Here is a tiny trained network, its code and every weight. The questions are about switching its units off for an input and a target symbol, where a switched-off unit gives its printed mean instead of its output.

import numpy as np


def w(rows, s, z=0):
    codes = np.array(rows[::2]) - 128.0
    scale = np.full(codes.shape[1], s)
    scale[-1] = z or s
    return codes * scale


def f(y):
    return y / 2 * (1 + np.tanh(0.7978845608 * (y + 0.044715 * y**3)))


def softmax(a):
    e = np.exp(a - a.max(-1, keepdims=True))
    return e / e.sum(-1, keepdims=True)


def log_softmax(a):
    a = a - a.max(-1, keepdims=True)
    return a - np.log(np.exp(a).sum(-1, keepdims=True))


def net(x, mask):
    ids = ['εηλμστω'.index(c) for c in x.split()]
    T = len(ids)
    res = E[ids] + P[:T]
    r = res
    for j in range(2):
        rows = slice(3 * j, 3 * j + 3)
        q, k, v = (r @ M[0][rows].T for M in (Q, K, V))
        z = softmax(np.where(np.tri(T) > 0, q @ k.T / 3**0.5, -1e9)) @ v
        o = O[0][rows]
        res = res + np.where(mask[j], z, o[:, -1]) @ o[:, :-1]
    y = f(res @ A[0][:, :-1].T + A[0][:, -1])
    res = res + np.where(mask[2:18], y, B[0][:, -1]) @ B[0][:, :-1]
    return log_softmax(res[-1] @ U[:, :-1].T + U[:, -1])


Q, K, V, O, A, B = {}, {}, {}, {}, {}, {}
E = w([
[1,93,147,163],'ε',
[124,51,193,68],'η',
[89,193,172,188],'λ',
[44,174,78,139],'μ',
[193,121,92,235],'σ',
[128,20,82,85],'τ',
[232,46,100,138],'ω',
],0.0081)
P = w([
[2,2,143,220],'0',
[87,131,52,108],'1',
[173,148,225,158],'2',
[86,147,26,91],'3',
[185,172,227,114],'4',
[96,114,45,101],'5',
[198,206,229,82],'6',
[102,87,54,119],'7',
],0.0085)
Q[0] = w([
[83,88,7,140],'h0',
[107,140,96,120],'h0',
[160,153,171,127],'h0',
[29,130,51,140],'h1',
[54,127,94,106],'h1',
[77,139,62,137],'h1',
],0.013)
K[0] = w([
[255,130,68,60],'h0',
[169,119,129,126],'h0',
[64,115,132,178],'h0',
[162,219,182,56],'h1',
[187,174,179,66],'h1',
[134,196,176,79],'h1',
],0.0082)
V[0] = w([
[83,143,80,143],'h0',
[49,80,173,3],'h0',
[221,143,77,61],'h0',
[129,244,165,102],'h1',
[134,231,40,53],'h1',
[80,165,82,165],'h1',
],0.0078)
O[0] = w([
[66,122,123,152,188],'h0',
[51,111,160,15,158],'h0',
[183,116,42,109,1],'h0',
[75,215,150,119,74],'h1',
[58,255,30,70,44],'h1',
[80,141,93,185,182],'h1',
],0.0065,0.0055)
A[0] = w([
[174,106,70,88,108],'n0',
[164,89,148,95,191],'n1',
[106,113,183,141,2],'n2',
[101,236,89,114,158],'n3',
[61,140,147,84,240],'n4',
[104,117,15,158,136],'n5',
[111,158,151,146,182],'n6',
[119,117,145,134,97],'n7',
[103,211,95,115,142],'n8',
[65,110,22,92,66],'n9',
[162,166,178,100,127],'n10',
[193,134,69,175,193],'n11',
[99,113,30,86,78],'n12',
[117,129,82,143,153],'n13',
[85,136,129,122,141],'n14',
[161,87,68,7,198],'n15',
],0.011,0.0061)
B[0] = w([
[169,157,1,101,134],'n0',
[98,177,140,157,173],'n1',
[140,157,26,82,160],'n2',
[103,157,123,26,184],'n3',
[183,138,181,129,254],'n4',
[71,102,117,153,199],'n5',
[162,123,159,117,180],'n6',
[154,145,112,105,140],'n7',
[105,138,127,52,168],'n8',
[140,34,128,136,188],'n9',
[94,77,94,167,135],'n10',
[56,228,90,106,158],'n11',
[183,26,86,132,168],'n12',
[77,106,134,123,154],'n13',
[153,121,136,110,167],'n14',
[248,171,115,105,165],'n15',
],0.0098,0.0079)
U = w([
[95,7,186,225,239],'ε',
[246,178,205,125,182],'η',
[92,254,187,24,164],'λ',
[71,84,82,21,96],'μ',
[19,150,53,160,68],'σ',
[200,39,73,116,2],'τ',
[161,167,37,116,77],'ω',
],0.0054,0.0052)

Each question gives the input, a string of symbols that net reads in full, and the target symbol t.
The units are the heads (3 rows each of Q, K, V and O) and the neurons (one row each of A and B). Each row of codes is followed by its name. A weight is (code - 128) times the scale printed after its matrix; where a second scale follows, it is the last column's (O, A, B and U).
mask holds one flag per unit, heads first, then neurons. A switched-off unit (its flag False) gives its mean, the last column of its rows in O or B, instead of its output. The means were averaged over made-up inputs and are rounded, as every weight is.
A unit's drop is (log p(t) with every unit on - log p(t) with that unit switched off) / (log p(t) with every unit on - log p(t) with every unit switched off).
The circuit of an input: a set's keep is (log p(t) with only the set's units on - log p(t) with every unit switched off) / (log p(t) with every unit on - log p(t) with every unit switched off). Starting from the 12 units with the biggest drops (on a tie, the unit counted first), units are removed one at a time, each time the one whose removal leaves the highest keep (on an exact tie, the one counted first), for as long as the keep stays at least 0.8.
units of the circuit, in order: the units of the circuit, biggest drop first
unit that matters most: the unit with the biggest drop
top k neurons: the k neurons with the biggest drops, biggest first
which heads matter: for each layer, one digit per head in row order, 1 if its drop is at least 0.15 and else 0, layers parted by /
drop of u: that unit's drop, to one decimal
input μ η μ λ ε τ ω, target ε: unit that matters most : h0
input ω λ τ η μ λ, target λ: units of the circuit, in order : (h1; n3)
input τ ε μ ω, target ω: units of the circuit, in order : (h0; n11; n0)
input λ μ ε ε η ε, target η: which heads matter : 11
input ε μ μ τ ε τ λ, target ε: units of the circuit, in order : (h1; n10)
input ε μ μ ε ω, target ε: units of the circuit, in order : (h1; h0)
input ω μ λ τ μ τ η, target ε: units of the circuit, in order : (n10; h1)
input ω ε μ τ, target τ: units of the circuit, in order : (h0; n15; n12; n9)
input ε σ η μ μ λ, target λ: units of the circuit, in order : (h1; n12)
input τ ω ε μ λ, target ε: units of the circuit, in order : (h1; n15)
input ε λ μ μ μ λ μ η, target η: top 3 neurons : (n15; n4; n5)
input μ μ ω τ, target τ: drop of n1 : -0.1
input σ μ ω ω, target ω: drop of n0 : 0.2
input μ μ μ μ μ, target λ: drop of h1 : 1.2
